Read these off the array that follows. Indices start at 0.
1) Report the entry directly below the smallest entry.
2) Report the entry at row 0, column 0.
3) Report the minimum.
4) Report the entry in row 0 and column 2.
5) Report the entry directly above 104.
6) Report the top entry of the column that holds the smallest entry.
7) Report the bottom-left entry.
8) Report the entry in the top-right corner.
[[129 127 128 127 128 128]
 [115 121 128 122 128 128]
 [118 108 128 140 129 128]
 [126 104 128 133 128 128]
 [140 111 128 111 127 127]
 [115 121 128 122 128 128]
 [138 121 128 116 128 128]
 [115 124 128 125 128 128]]
1) 111
2) 129
3) 104
4) 128
5) 108
6) 127
7) 115
8) 128
